Here is a tiny trained network, its code and every weight. The questions are about switching its units off for an input and a class, where a switched-off unit gives its printed mean instead of its output.

import numpy as np


def w(rows, s, z=0):
    codes = np.array(rows[::2]) - 128.0
    scale = np.full(codes.shape[1], s)
    scale[-1] = z or s
    return codes * scale


def f(y):
    return y / 2 * (1 + np.tanh(0.7978845608 * (y + 0.044715 * y**3)))


def log_softmax(a):
    a = a - a.max(-1, keepdims=True)
    return a - np.log(np.exp(a).sum(-1, keepdims=True))


def net(x, mask):
    res = np.array(x, float).reshape(1, 8) / 4 @ E
    y = f(res @ A[0][:, :-1].T + A[0][:, -1])
    res = res + np.where(mask, y, B[0][:, -1]) @ B[0][:, :-1]
    return log_softmax(res[-1] @ U[:, :-1].T + U[:, -1])


A, B = {}, {}
E = w([
[160,29,88,112,150,128,142],'x0',
[125,131,110,130,114,122,134],'x1',
[127,123,131,133,126,129,128],'x2',
[146,120,138,134,119,129,120],'x3',
[138,121,123,138,104,129,126],'x4',
[92,127,108,132,132,119,6],'x5',
[144,127,126,126,115,126,123],'x6',
[77,101,172,75,78,81,133],'x7',
],0.018)
A[0] = w([
[99,216,204,151,74,90,132,206],'neuron 0',
[122,238,96,196,180,201,96,189],'neuron 1',
[121,116,104,123,149,154,71,121],'neuron 2',
[129,52,152,67,105,73,144,154],'neuron 3',
[132,186,125,157,87,167,156,218],'neuron 4',
[76,129,180,43,38,91,95,153],'neuron 5',
[81,132,186,108,102,96,185,183],'neuron 6',
[140,14,85,91,162,164,125,186],'neuron 7',
[168,129,78,193,183,172,141,196],'neuron 8',
[170,143,131,123,119,114,226,254],'neuron 9',
[88,119,93,140,143,109,2,201],'neuron 10',
],0.011,0.0076)
B[0] = w([
[147,187,214,212,150,97,153,231],'neuron 0',
[176,108,149,172,66,169,27,247],'neuron 1',
[134,158,112,117,71,53,104,174],'neuron 2',
[58,57,115,40,92,167,210,220],'neuron 3',
[149,141,216,185,176,186,98,194],'neuron 4',
[57,94,172,138,137,71,195,237],'neuron 5',
[181,153,188,103,126,132,194,209],'neuron 6',
[126,147,2,29,119,77,152,236],'neuron 7',
[226,121,62,202,205,106,76,222],'neuron 8',
[166,101,147,66,216,245,122,244],'neuron 9',
[131,102,121,164,34,37,52,255],'neuron 10',
],0.0083,0.017)
U = w([
[170,172,184,167,207,251,85,134],'0',
[141,191,214,135,144,162,239,154],'1',
[159,139,146,189,58,153,46,222],'2',
[77,145,181,179,103,17,136,92],'3',
[195,98,19,120,255,175,147,154],'4',
[110,93,119,11,114,197,194,129],'5',
[206,170,10,122,115,24,99,93],'6',
[21,92,67,63,68,79,123,5],'7',
],0.0083,0.0021)

Each question gives the input, the list of numbers given to net, and the class t.
The units are the neurons (one row each of A and B). Each row of codes is followed by its name. A weight is (code - 128) times the scale printed after its matrix; where a second scale follows, it is the last column's (A, B and U).
mask holds one flag per neuron, in row order. A switched-off neuron (its flag False) gives its mean, the last column of its row in B, instead of its output. The means were averaged over made-up inputs and are rounded, as every weight is.
A unit's drop is (log p(t) with every unit on - log p(t) with that unit switched off) / (log p(t) with every unit on - log p(t) with every unit switched off).
The circuit of an input: a set's keep is (log p(t) with only the set's units on - log p(t) with every unit switched off) / (log p(t) with every unit on - log p(t) with every unit switched off). Starting from all 11 units, units are removed one at a time, each time the one whose removal leaves the highest keep (on an exact tie, the one counted first), for as long as the keep stays at least 0.8.
units of the circuit, in order: the units of the circuit, biggest drop first
most important unit: the unit with the biggest drop
k most important neurons: the k neurons with the biggest drops, biggest first
drop when u is switched off: that unit's drop, to one decimal
input [0,7,-1,-5,-4,-8,5,-4], class 0: units of the circuit, in order	neuron 7; neuron 9
input [-7,8,8,-8,-5,0,8,1], class 1: units of the circuit, in order	neuron 10
input [2,3,-6,1,2,7,4,2], class 7: units of the circuit, in order	neuron 8; neuron 0
input [4,4,5,-8,-8,0,-4,2], class 5: units of the circuit, in order	neuron 10; neuron 8
input [1,-8,8,4,5,1,-5,-2], class 6: units of the circuit, in order	neuron 9; neuron 4; neuron 0
input [2,3,7,-6,1,-5,8,1], class 5: units of the circuit, in order	neuron 8; neuron 0
input [0,1,8,6,6,-8,2,-1], class 0: 3 most important neurons	neuron 9; neuron 7; neuron 4
input [1,-6,2,6,7,-8,-6,8], class 5: 2 most important neurons	neuron 3; neuron 9
input [1,-4,5,1,6,2,-4,5], class 7: units of the circuit, in order	neuron 3; neuron 4
input [-1,0,-2,-1,-1,-8,-4,0], class 0: 2 most important neurons	neuron 9; neuron 5
input [0,4,6,-2,3,-8,3,-4], class 0: 3 most important neurons	neuron 7; neuron 4; neuron 3
input [1,1,0,-7,-4,-7,2,2], class 5: 2 most important neurons	neuron 0; neuron 9
input [1,-8,-7,-8,8,4,-8,-3], class 6: units of the circuit, in order	neuron 4; neuron 9
input [-2,-3,-7,1,-1,3,1,-7], class 2: most important unit	neuron 1
input [6,4,8,6,5,0,-1,3], class 5: 2 most important neurons	neuron 10; neuron 3
input [-1,-7,6,1,-4,-6,5,0], class 0: 2 most important neurons	neuron 9; neuron 5
input [-5,6,-3,7,2,0,5,-6], class 0: 2 most important neurons	neuron 10; neuron 4
input [-4,-3,5,-8,3,0,-6,1], class 1: 2 most important neurons	neuron 10; neuron 8
input [1,4,7,-1,4,1,-3,1], class 7: 3 most important neurons	neuron 8; neuron 0; neuron 9
input [0,6,-6,-5,0,0,-7,-3], class 0: most important neuron	neuron 7
input [-1,-3,5,0,-4,-5,-8,0], class 0: 2 most important neurons	neuron 5; neuron 9
input [2,-8,8,-2,-6,-8,-1,-1], class 4: drop when neuron 1 is switched off	0.0
input [4,6,-8,-3,4,1,-5,-8], class 6: drop when neuron 7 is switched off	0.1
input [4,0,-1,7,-4,-1,-1,6], class 5: drop when neuron 10 is switched off	0.2
